Below is a small trained network, with its code and all its weights. Each question gives an input and a class and asks what happens when units are switched off, that is, made to give their printed mean instead of their output.

import numpy as np


def w(rows, s, z=0):
    codes = np.array(rows[::2]) - 128.0
    scale = np.full(codes.shape[1], s)
    scale[-1] = z or s
    return codes * scale


def norm(h):
    return h / np.sqrt((h * h).mean(-1, keepdims=True) + 1e-5)


def f(y):
    return np.maximum(y, 0)


def log_softmax(a):
    a = a - a.max(-1, keepdims=True)
    return a - np.log(np.exp(a).sum(-1, keepdims=True))


def net(x, mask):
    res = np.array(x, float).reshape(1, 8) / 4 @ E
    u = 0
    for l in range(3):
        y = f(norm(res) @ A[l][:, :-1].T + A[l][:, -1])
        res = res + np.where(mask[u : u + 9], y, B[l][:, -1]) @ B[l][:, :-1]
        u += 9
    return log_softmax(norm(res)[-1] @ U[:, :-1].T + U[:, -1])


A, B = {}, {}
E = w([
[62,104,222,134,118,11,125,209],'x0',
[148,63,154,4,221,158,151,48],'x1',
[212,16,91,111,148,158,138,94],'x2',
[86,102,181,131,102,150,8,39],'x3',
[128,117,10,204,218,147,109,114],'x4',
[184,116,79,69,140,41,40,105],'x5',
[153,50,135,156,163,225,139,195],'x6',
[157,119,162,151,225,158,59,91],'x7',
],0.0025)
A[0] = w([
[184,53,112,132,96,206,98,159,44],'0.n0',
[50,159,166,176,55,71,59,139,66],'0.n1',
[22,155,170,133,175,193,189,139,72],'0.n2',
[200,109,66,102,202,205,229,99,155],'0.n3',
[153,133,180,88,115,45,125,137,62],'0.n4',
[98,91,97,161,69,104,193,228,4],'0.n5',
[133,169,83,165,122,95,164,209,56],'0.n6',
[112,166,108,132,145,193,212,115,73],'0.n7',
[131,181,51,158,134,87,179,253,75],'0.n8',
],0.0036,0.0022)
B[0] = w([
[131,64,147,166,177,133,90,176,172],'0.n0',
[189,78,100,98,196,165,220,99,208],'0.n1',
[79,196,187,131,106,151,145,195,178],'0.n2',
[109,2,95,65,167,143,129,100,254],'0.n3',
[130,127,145,77,146,82,156,178,168],'0.n4',
[187,149,17,157,120,88,133,58,176],'0.n5',
[137,183,121,181,97,126,116,125,176],'0.n6',
[104,125,148,72,129,75,126,140,167],'0.n7',
[164,208,120,231,80,109,98,123,208],'0.n8',
],0.0041,0.0032)
A[1] = w([
[108,129,93,115,185,97,111,101,68],'1.n0',
[94,194,189,202,136,148,153,177,22],'1.n1',
[129,255,65,107,17,158,110,68,14],'1.n2',
[153,208,105,122,84,160,79,68,138],'1.n3',
[125,100,188,95,124,178,79,32,102],'1.n4',
[133,97,145,62,148,147,203,179,91],'1.n5',
[104,49,161,174,24,136,188,170,81],'1.n6',
[126,48,156,173,131,124,81,152,22],'1.n7',
[174,118,172,70,88,99,131,130,5],'1.n8',
],0.0042,0.0017)
B[1] = w([
[139,132,111,116,131,115,105,91,179],'1.n0',
[119,199,124,193,133,161,105,69,229],'1.n1',
[204,205,114,244,58,26,218,216,227],'1.n2',
[144,156,50,155,101,110,194,129,211],'1.n3',
[142,168,82,190,111,78,161,200,249],'1.n4',
[106,149,136,82,49,109,127,92,225],'1.n5',
[176,147,73,94,110,138,156,4,234],'1.n6',
[177,122,119,131,111,163,165,179,188],'1.n7',
[97,130,168,68,99,149,161,130,175],'1.n8',
],0.0047,0.0021)
A[2] = w([
[109,148,4,121,146,214,191,93,59],'2.n0',
[125,111,205,169,167,108,113,204,6],'2.n1',
[26,138,130,98,161,197,167,101,113],'2.n2',
[162,63,12,98,132,120,129,94,66],'2.n3',
[106,127,48,200,152,223,93,155,47],'2.n4',
[140,167,87,174,217,129,45,63,30],'2.n5',
[96,123,38,77,222,78,61,61,118],'2.n6',
[123,179,128,192,119,89,19,131,2],'2.n7',
[134,172,108,178,57,99,128,132,75],'2.n8',
],0.0037,0.0017)
B[2] = w([
[142,81,161,34,93,63,119,74,233],'2.n0',
[167,149,68,147,88,167,181,114,142],'2.n1',
[106,194,175,129,58,160,118,206,172],'2.n2',
[98,118,87,148,148,235,138,56,253],'2.n3',
[117,111,214,28,144,28,150,189,216],'2.n4',
[145,116,77,85,67,203,210,87,190],'2.n5',
[150,111,14,181,157,142,92,3,224],'2.n6',
[151,134,69,75,75,142,208,71,172],'2.n7',
[191,153,91,160,93,119,176,92,232],'2.n8',
],0.0036,0.0026)
U = w([
[164,239,77,238,58,68,183,160,169],'0',
[161,36,21,98,158,172,135,33,176],'1',
[158,44,152,207,195,202,60,255,111],'2',
[73,113,245,4,70,127,179,165,149],'3',
[26,212,209,198,166,211,96,138,89],'4',
[100,143,173,86,203,2,31,119,76],'5',
[71,122,135,150,141,116,75,200,2],'6',
],0.008,0.0073)

Each question gives the input, the list of numbers given to net, and the class t.
The units are the neurons (one row each of A and B). Each row of codes is followed by its name. A weight is (code - 128) times the scale printed after its matrix; where a second scale follows, it is the last column's (A, B and U).
mask holds one flag per neuron, layer by layer. A switched-off neuron (its flag False) gives its mean, the last column of its row in B, instead of its output. The means were averaged over made-up inputs and are rounded, as every weight is.
A unit's drop is (log p(t) with every unit on - log p(t) with that unit switched off) / (log p(t) with every unit on - log p(t) with every unit switched off).
The circuit of an input: a set's keep is (log p(t) with only the set's units on - log p(t) with every unit switched off) / (log p(t) with every unit on - log p(t) with every unit switched off). Starting from the 12 units with the biggest drops (on a tie, the unit counted first), units are removed one at a time, each time the one whose removal leaves the highest keep (on an exact tie, the one counted first), for as long as the keep stays at least 0.8.
units of the circuit, in order: the units of the circuit, biggest drop first
most important unit: the unit with the biggest drop
k most important neurons: the k neurons with the biggest drops, biggest first
k most important neurons of layer l: the k neurons of layer l with the biggest drops, biggest first
drop when u is switched off: that unit's drop, to one decimal
input [2,2,7,5,-4,0,0,3], class 2: 2 most important neurons of layer 1 : 1.n4, 1.n6
input [2,5,3,2,1,-5,-1,-3], class 3: most important unit : 0.n2
input [6,1,-4,0,5,-5,1,2], class 4: units of the circuit, in order : 1.n2, 0.n2
input [-8,-4,1,5,-1,-5,5,-3], class 3: units of the circuit, in order : 2.n4, 2.n6, 2.n0, 0.n5
input [0,5,6,5,-4,-8,0,5], class 2: 2 most important neurons : 1.n4, 2.n0
input [8,2,7,6,5,2,5,8], class 2: 2 most important neurons : 1.n7, 1.n6
input [3,6,0,3,2,-5,-6,-2], class 3: 2 most important neurons : 0.n8, 1.n2
input [-1,3,-2,-8,-2,-2,5,-2], class 3: 2 most important neurons of layer 2 : 2.n6, 2.n0
input [2,-3,-5,3,-7,7,3,-5], class 3: 2 most important neurons of layer 0 : 0.n1, 0.n8
input [0,8,-5,6,4,-7,2,-3], class 4: 2 most important neurons of layer 0 : 0.n2, 0.n1
input [-5,1,-3,6,-1,-7,4,-4], class 3: 2 most important neurons : 0.n8, 2.n0
input [-6,8,-4,-1,0,-7,-4,2], class 3: 2 most important neurons : 0.n2, 2.n2
input [-4,7,5,-7,-5,-7,-5,1], class 3: 2 most important neurons of layer 1 : 1.n5, 1.n6
input [6,-5,-1,6,8,6,-6,1], class 1: most important unit : 0.n1
input [0,0,6,-3,-3,2,-5,-2], class 3: drop when 0.n4 is switched off : 0.2
input [3,2,2,-8,-2,2,-5,4], class 5: drop when 2.n4 is switched off : 0.0
input [-6,0,4,7,-1,-2,6,-1], class 2: drop when 2.n0 is switched off : -0.1
